Below are the code and all the weights of a small trained network. Each question names an input and a class and asks about switching units off, where a switched-off unit gives its printed mean instead of its output.

import numpy as np


def w(rows, s, z=0):
    codes = np.array(rows[::2]) - 128.0
    scale = np.full(codes.shape[1], s)
    scale[-1] = z or s
    return codes * scale


def norm(h):
    return h / np.sqrt((h * h).mean(-1, keepdims=True) + 1e-5)


def f(y):
    return y / 2 * (1 + np.tanh(0.7978845608 * (y + 0.044715 * y**3)))


def log_softmax(a):
    a = a - a.max(-1, keepdims=True)
    return a - np.log(np.exp(a).sum(-1, keepdims=True))


def net(x, mask):
    res = np.array(x, float).reshape(1, 8) / 4 @ E
    u = 0
    for l in range(4):
        y = f(norm(res) @ A[l][:, :-1].T + A[l][:, -1])
        res = res + np.where(mask[u : u + 4], y, B[l][:, -1]) @ B[l][:, :-1]
        u += 4
    return log_softmax(norm(res)[-1] @ U[:, :-1].T + U[:, -1])


A, B = {}, {}
E = w([
[127,128,128,130,128,129,127,125,126],'x0',
[149,135,108,140,120,146,130,138,138],'x1',
[142,130,118,132,126,144,121,138,140],'x2',
[116,24,169,70,39,148,156,224,115],'x3',
[36,57,22,186,80,87,106,130,173],'x4',
[77,121,123,200,194,184,105,122,3],'x5',
[140,115,132,154,132,130,156,124,129],'x6',
[143,129,116,139,123,156,123,133,151],'x7',
],0.0034)
A[0] = w([
[118,41,151,64,45,216,194,209,85,132],'0.n1',
[99,111,93,171,195,251,42,177,5,100],'0.n2',
[166,89,118,92,105,140,157,107,125,115],'0.n3',
[121,129,76,140,201,134,106,221,139,2],'0.n4',
],0.0032,0.00096)
B[0] = w([
[192,63,85,91,244,89,57,191,38,232],'0.n1',
[2,139,128,95,183,189,210,102,119,254],'0.n2',
[131,60,119,76,159,59,160,142,139,129],'0.n3',
[160,102,137,208,125,42,167,99,87,120],'0.n4',
],0.0038,0.0029)
A[1] = w([
[102,126,57,153,92,91,95,142,118,5],'1.n1',
[201,227,77,176,217,84,88,38,132,126],'1.n2',
[188,218,198,40,167,205,183,146,85,9],'1.n3',
[1,48,42,201,56,88,89,140,160,55],'1.n4',
],0.0047,0.0021)
B[1] = w([
[219,120,212,138,67,124,133,58,153,134],'1.n1',
[132,51,75,75,125,77,74,143,126,243],'1.n2',
[165,125,255,199,23,98,85,72,158,212],'1.n3',
[193,175,250,149,112,108,83,73,122,253],'1.n4',
],0.007,0.0038)
A[2] = w([
[174,170,117,57,95,54,161,158,223,87],'2.n1',
[142,194,108,39,63,75,229,131,253,71],'2.n2',
[137,182,165,119,87,131,146,114,188,60],'2.n3',
[148,51,51,37,205,26,75,152,60,252],'2.n4',
],0.0046,0.0023)
B[2] = w([
[70,129,108,161,233,213,187,95,44,171],'2.n1',
[53,233,154,148,202,148,254,122,29,156],'2.n2',
[121,100,147,211,223,126,90,95,82,135],'2.n3',
[161,69,53,139,80,172,166,179,203,253],'2.n4',
],0.0062,0.0054)
A[3] = w([
[117,179,75,213,69,101,87,96,207,113],'3.n1',
[142,89,4,24,144,132,72,70,197,252],'3.n2',
[10,183,107,102,215,135,170,99,29,171],'3.n3',
[105,106,172,184,115,71,106,108,217,86],'3.n4',
],0.004,0.0012)
B[3] = w([
[173,61,229,69,151,63,115,170,38,164],'3.n1',
[148,109,49,2,51,176,141,149,139,254],'3.n2',
[104,153,22,229,185,147,176,85,31,246],'3.n3',
[239,102,143,138,79,116,27,121,114,170],'3.n4',
],0.0054,0.0028)
U = w([
[214,199,253,191,67,86,28,87,115,66],'0',
[174,91,67,77,78,188,104,221,151,247],'1',
[12,250,51,207,209,216,227,85,33,31],'2',
],0.0046,0.0015)

Each question gives the input, the list of numbers given to net, and the class t.
The units are the neurons (one row each of A and B). Each row of codes is followed by its name. A weight is (code - 128) times the scale printed after its matrix; where a second scale follows, it is the last column's (A, B and U).
mask holds one flag per neuron, layer by layer. A switched-off neuron (its flag False) gives its mean, the last column of its row in B, instead of its output. The means were averaged over made-up inputs and are rounded, as every weight is.
A unit's drop is (log p(t) with every unit on - log p(t) with that unit switched off) / (log p(t) with every unit on - log p(t) with every unit switched off).
The circuit of an input: a set's keep is (log p(t) with only the set's units on - log p(t) with every unit switched off) / (log p(t) with every unit on - log p(t) with every unit switched off). Starting from the 12 units with the biggest drops (on a tie, the unit counted first), units are removed one at a time, each time the one whose removal leaves the highest keep (on an exact tie, the one counted first), for as long as the keep stays at least 0.8.
circuit, biggest first: the units of the circuit, biggest drop first
k most important neurons: the k neurons with the biggest drops, biggest first
k most important neurons of layer l: the k neurons of layer l with the biggest drops, biggest first
drop when u is switched off: that unit's drop, to one decimal
input [5,-4,-1,-8,-7,4,-6,4], class 1: circuit, biggest first : [1.n2]
input [3,1,-3,1,-4,-5,8,5], class 2: circuit, biggest first : [1.n4, 2.n2]
input [-3,-5,-1,-3,4,-6,1,4], class 2: 2 most important neurons : [1.n3, 2.n2]
input [8,-5,-6,-8,5,3,7,7], class 1: 2 most important neurons : [1.n2, 1.n3]
input [8,2,-2,-8,6,8,-8,-7], class 1: 2 most important neurons of layer 3 : [3.n2, 3.n1]
input [6,-2,7,-3,1,-4,8,5], class 2: 2 most important neurons : [0.n1, 2.n2]
input [-7,-3,3,-2,-4,-5,3,8], class 2: 4 most important neurons : [1.n4, 2.n2, 2.n1, 0.n1]
input [-5,-6,5,1,0,-4,1,1], class 2: 2 most important neurons : [1.n2, 2.n2]
input [8,-5,-5,-6,7,-5,6,1], class 0: 2 most important neurons : [1.n4, 0.n1]
input [8,-5,3,6,7,4,-2,0], class 0: 2 most important neurons : [1.n4, 1.n2]
input [5,-4,-5,-6,-7,-8,-6,-5], class 2: drop when 0.n1 is switched off : 1.1
input [-1,3,8,-5,8,-1,5,4], class 0: drop when 1.n4 is switched off : 0.4
input [8,-7,3,-1,4,-8,7,0], class 2: drop when 0.n3 is switched off : 0.0
input [-8,-4,0,-6,-7,5,2,-6], class 0: circuit, biggest first : [1.n3]
input [-1,4,7,-7,5,2,-5,-6], class 1: drop when 1.n2 is switched off : 1.2
input [-2,8,-6,-5,-3,0,-3,-5], class 1: 2 most important neurons of layer 1 : [1.n2, 1.n4]
input [6,4,2,-6,2,-7,-5,-4], class 2: 2 most important neurons of layer 0 : [0.n1, 0.n4]
